Here is a tiny trained network, its code and every weight. The questions are about switching its units off for an input and a class, where a switched-off unit gives its printed mean instead of its output.

import numpy as np


def w(rows, s, z=0):
    codes = np.array(rows[::2]) - 128.0
    scale = np.full(codes.shape[1], s)
    scale[-1] = z or s
    return codes * scale


def norm(h):
    return h / np.sqrt((h * h).mean(-1, keepdims=True) + 1e-5)


def f(y):
    return y / 2 * (1 + np.tanh(0.7978845608 * (y + 0.044715 * y**3)))


def log_softmax(a):
    a = a - a.max(-1, keepdims=True)
    return a - np.log(np.exp(a).sum(-1, keepdims=True))


def net(x, mask):
    res = np.array(x, float).reshape(1, 3) / 4 @ E
    u = 0
    for l in range(4):
        y = f(norm(res) @ A[l][:, :-1].T + A[l][:, -1])
        res = res + np.where(mask[u : u + 4], y, B[l][:, -1]) @ B[l][:, :-1]
        u += 4
    return log_softmax(norm(res)[-1] @ U[:, :-1].T + U[:, -1])


A, B = {}, {}
E = w([
[165,205,89,146,135,91,114,200,73,83],'x0',
[109,122,131,180,254,128,188,181,173,104],'x1',
[245,58,102,101,108,109,166,98,248,42],'x2',
],0.007)
A[0] = w([
[139,115,71,67,52,94,116,2,205,147,128],'L0N0',
[91,96,95,142,159,192,98,126,162,196,8],'L0N1',
[74,45,57,79,134,186,117,82,18,152,50],'L0N2',
[68,106,192,117,181,100,139,52,123,154,64],'L0N3',
],0.0052,0.0012)
B[0] = w([
[244,127,60,95,112,145,62,92,119,193,254],'L0N0',
[163,88,175,169,119,82,114,131,161,254,157],'L0N1',
[164,202,181,92,151,85,132,40,115,123,199],'L0N2',
[94,64,130,108,97,113,200,104,128,113,186],'L0N3',
],0.0098,0.0037)
A[1] = w([
[106,145,117,119,139,138,108,172,90,194,209],'L1N0',
[53,186,115,104,136,165,186,129,192,78,130],'L1N1',
[155,57,180,255,170,149,150,136,101,182,2],'L1N2',
[35,13,154,152,194,74,158,66,194,172,89],'L1N3',
],0.0065,0.00098)
B[1] = w([
[110,45,108,171,107,124,191,173,254,112,197],'L1N0',
[156,231,99,196,88,142,155,24,45,130,140],'L1N1',
[128,95,196,76,56,175,214,54,70,219,178],'L1N2',
[140,119,167,172,4,13,95,215,68,172,254],'L1N3',
],0.0085,0.0044)
A[2] = w([
[146,141,123,53,155,202,165,208,138,164,60],'L2N0',
[126,162,69,116,240,103,118,177,100,180,100],'L2N1',
[220,108,57,144,151,68,97,197,157,49,253],'L2N2',
[178,2,72,71,55,123,110,93,163,196,237],'L2N3',
],0.007,0.0021)
B[2] = w([
[199,224,2,213,126,227,221,171,77,134,123],'L2N0',
[140,112,184,106,143,183,154,37,206,126,152],'L2N1',
[187,149,157,67,141,121,38,26,88,91,232],'L2N2',
[147,225,72,147,235,202,33,70,98,55,255],'L2N3',
],0.0062,0.0092)
A[3] = w([
[112,162,109,161,208,108,209,194,42,71,186],'L3N0',
[179,64,201,103,174,102,172,106,127,105,50],'L3N1',
[106,132,125,148,206,135,245,162,107,164,36],'L3N2',
[21,125,254,87,87,81,109,158,120,147,252],'L3N3',
],0.0058,0.0012)
B[3] = w([
[146,116,120,79,101,117,95,74,120,117,165],'L3N0',
[7,158,110,129,113,129,112,121,125,198,132],'L3N1',
[123,95,92,97,80,179,160,172,148,121,166],'L3N2',
[132,73,137,209,106,86,154,104,101,132,255],'L3N3',
],0.012,0.005)
U = w([
[183,166,106,73,182,153,1,29,101,76,190],'0',
[67,120,166,79,236,93,100,215,193,139,2],'1',
[82,53,169,207,94,2,156,125,65,155,137],'2',
[77,81,79,61,107,219,197,131,159,85,86],'3',
],0.0098,0.006)

Each question gives the input, the list of numbers given to net, and the class t.
The units are the neurons (one row each of A and B). Each row of codes is followed by its name. A weight is (code - 128) times the scale printed after its matrix; where a second scale follows, it is the last column's (A, B and U).
mask holds one flag per neuron, layer by layer. A switched-off neuron (its flag False) gives its mean, the last column of its row in B, instead of its output. The means were averaged over made-up inputs and are rounded, as every weight is.
A unit's drop is (log p(t) with every unit on - log p(t) with that unit switched off) / (log p(t) with every unit on - log p(t) with every unit switched off).
The circuit of an input: a set's keep is (log p(t) with only the set's units on - log p(t) with every unit switched off) / (log p(t) with every unit on - log p(t) with every unit switched off). Starting from the 12 units with the biggest drops (on a tie, the unit counted first), units are removed one at a time, each time the one whose removal leaves the highest keep (on an exact tie, the one counted first), for as long as the keep stays at least 0.8.
circuit, biggest first: the units of the circuit, biggest drop first
top k neurons: the k neurons with the biggest drops, biggest first
k most important neurons of layer l: the k neurons of layer l with the biggest drops, biggest first
drop when u is switched off: that unit's drop, to one decimal
input [2,5,-2], class 3: top neuron	(L3N2)
input [4,-1,-4], class 2: top 2 neurons	(L0N0; L2N3)
input [5,8,0], class 3: top 3 neurons	(L1N3; L2N3; L3N2)
input [7,-2,-7], class 2: top 2 neurons	(L2N3; L0N0)
input [4,2,-5], class 3: top 2 neurons	(L1N3; L2N3)
input [-2,8,5], class 2: top 3 neurons	(L0N0; L1N3; L2N3)
input [-4,-7,-7], class 2: top 4 neurons	(L0N2; L0N0; L2N2; L3N3)
input [2,-7,-4], class 2: top 2 neurons	(L2N3; L0N0)
input [2,1,-7], class 3: top 2 neurons	(L1N3; L3N2)
input [1,6,-8], class 2: top 3 neurons	(L0N0; L2N3; L3N3)
input [3,5,-7], class 3: top 2 neurons	(L1N3; L3N2)
input [5,7,-1], class 3: 3 most important neurons of layer 2	(L2N3; L2N1; L2N2)
input [0,1,0], class 2: drop when L0N0 is switched off	2.0
input [-3,2,1], class 2: circuit, biggest first	(L1N3)
input [5,7,-7], class 3: drop when L1N3 is switched off	0.1
input [5,8,-4], class 3: drop when L2N3 is switched off	0.0
input [-7,8,2], class 2: drop when L1N3 is switched off	0.9
